Below are the code and all the weights of a small trained network. Each question names an input and a class and asks about switching units off, where a switched-off unit gives its printed mean instead of its output.

import numpy as np


def w(rows, s, z=0):
    codes = np.array(rows[::2]) - 128.0
    scale = np.full(codes.shape[1], s)
    scale[-1] = z or s
    return codes * scale


def norm(h):
    return h / np.sqrt((h * h).mean(-1, keepdims=True) + 1e-5)


def f(y):
    return y / 2 * (1 + np.tanh(0.7978845608 * (y + 0.044715 * y**3)))


def log_softmax(a):
    a = a - a.max(-1, keepdims=True)
    return a - np.log(np.exp(a).sum(-1, keepdims=True))


def net(x, mask):
    res = np.array(x, float).reshape(1, 3) / 4 @ E
    u = 0
    for l in range(2):
        y = f(norm(res) @ A[l][:, :-1].T + A[l][:, -1])
        res = res + np.where(mask[u : u + 6], y, B[l][:, -1]) @ B[l][:, :-1]
        u += 6
    return log_softmax(norm(res)[-1] @ U[:, :-1].T + U[:, -1])


A, B = {}, {}
E = w([
[173,135,154,161,144,209,65,79,68],'x0',
[194,251,93,141,86,167,72,123,41],'x1',
[134,201,147,121,4,162,147,157,193],'x2',
],0.0024)
A[0] = w([
[103,87,219,143,115,117,172,130,194,80],'0.n1',
[67,89,127,82,190,108,165,88,130,87],'0.n2',
[144,84,139,140,253,175,83,35,61,4],'0.n3',
[149,101,166,110,132,112,162,93,211,49],'0.n4',
[140,114,159,117,156,147,126,88,110,89],'0.n5',
[124,161,98,155,126,115,77,114,77,60],'0.n6',
],0.0052,0.0045)
B[0] = w([
[135,98,175,68,67,224,154,118,127,187],'0.n1',
[126,169,105,103,151,121,173,87,89,197],'0.n2',
[151,53,141,215,146,21,34,254,137,253],'0.n3',
[119,73,161,102,49,190,180,154,169,135],'0.n4',
[156,130,155,117,102,144,101,116,72,127],'0.n5',
[154,148,171,78,69,192,105,135,94,150],'0.n6',
],0.0057,0.003)
A[1] = w([
[77,4,254,98,60,230,164,141,230,29],'1.n1',
[130,77,137,134,180,121,199,58,123,33],'1.n2',
[205,131,143,187,173,184,99,38,65,141],'1.n3',
[160,230,135,195,89,112,86,178,189,79],'1.n4',
[172,154,202,142,60,170,170,27,159,78],'1.n5',
[114,102,123,142,197,117,220,68,138,4],'1.n6',
],0.005,0.0038)
B[1] = w([
[255,84,222,71,102,208,165,202,238,252],'1.n1',
[55,155,29,67,113,131,135,128,46,128],'1.n2',
[178,140,207,37,166,161,102,72,88,177],'1.n3',
[20,135,38,184,41,167,201,84,192,210],'1.n4',
[113,78,135,126,206,57,67,167,135,178],'1.n5',
[71,75,70,45,116,119,136,126,124,131],'1.n6',
],0.006,0.0043)
U = w([
[189,78,240,107,226,187,61,40,228,9],'0',
[238,255,211,91,58,254,14,26,8,138],'1',
[246,11,232,9,62,240,243,247,252,227],'2',
[233,20,199,217,246,19,7,232,6,238],'3',
[29,33,23,31,229,28,243,99,49,171],'4',
[31,231,27,226,7,184,224,83,224,185],'5',
[174,220,124,113,228,43,220,41,57,2],'6',
],0.0066,0.0053)

Each question gives the input, the list of numbers given to net, and the class t.
The units are the neurons (one row each of A and B). Each row of codes is followed by its name. A weight is (code - 128) times the scale printed after its matrix; where a second scale follows, it is the last column's (A, B and U).
mask holds one flag per neuron, layer by layer. A switched-off neuron (its flag False) gives its mean, the last column of its row in B, instead of its output. The means were averaged over made-up inputs and are rounded, as every weight is.
A unit's drop is (log p(t) with every unit on - log p(t) with that unit switched off) / (log p(t) with every unit on - log p(t) with every unit switched off).
The circuit of an input: a set's keep is (log p(t) with only the set's units on - log p(t) with every unit switched off) / (log p(t) with every unit on - log p(t) with every unit switched off). Starting from all 12 units, units are removed one at a time, each time the one whose removal leaves the highest keep (on an exact tie, the one counted first), for as long as the keep stays at least 0.8.
circuit, biggest first: the units of the circuit, biggest drop first
unit that matters most: the unit with the biggest drop
top k neurons: the k neurons with the biggest drops, biggest first
drop of u: that unit's drop, to one decimal
input [2,3,3], class 1: circuit, biggest first -> [1.n1]
input [-8,7,-6], class 6: circuit, biggest first -> [0.n3 1.n1 1.n4]
input [6,7,-4], class 3: top 2 neurons -> [0.n3 0.n1]
input [5,0,7], class 5: top 2 neurons -> [1.n4 0.n1]
input [6,-1,3], class 1: top 4 neurons -> [1.n3 0.n1 1.n1 0.n4]
input [1,2,2], class 5: top 3 neurons -> [0.n1 1.n4 0.n2]
input [-3,-6,-5], class 4: top 3 neurons -> [0.n2 1.n2 0.n6]
input [5,-1,5], class 0: top 4 neurons -> [0.n3 0.n4 1.n5 0.n1]
input [4,-8,-5], class 3: top 2 neurons -> [0.n3 1.n4]
input [6,-1,4], class 0: circuit, biggest first -> [0.n3 1.n5 1.n3]
input [-3,3,-3], class 3: top 4 neurons -> [1.n4 1.n1 0.n1 1.n2]
input [3,4,-3], class 3: top 2 neurons -> [0.n3 1.n1]
input [1,5,1], class 1: top 2 neurons -> [0.n3 1.n1]
input [3,1,5], class 5: unit that matters most -> 1.n4
input [2,3,1], class 1: top 2 neurons -> [0.n3 1.n1]
input [-4,7,-5], class 1: top 2 neurons -> [0.n6 1.n1]
input [8,-1,-2], class 3: drop of 0.n3 -> 0.7
input [6,6,-4], class 3: drop of 0.n3 -> 1.9
input [3,4,-1], class 1: drop of 1.n1 -> 0.2
input [-8,2,-8], class 4: unit that matters most -> 0.n3
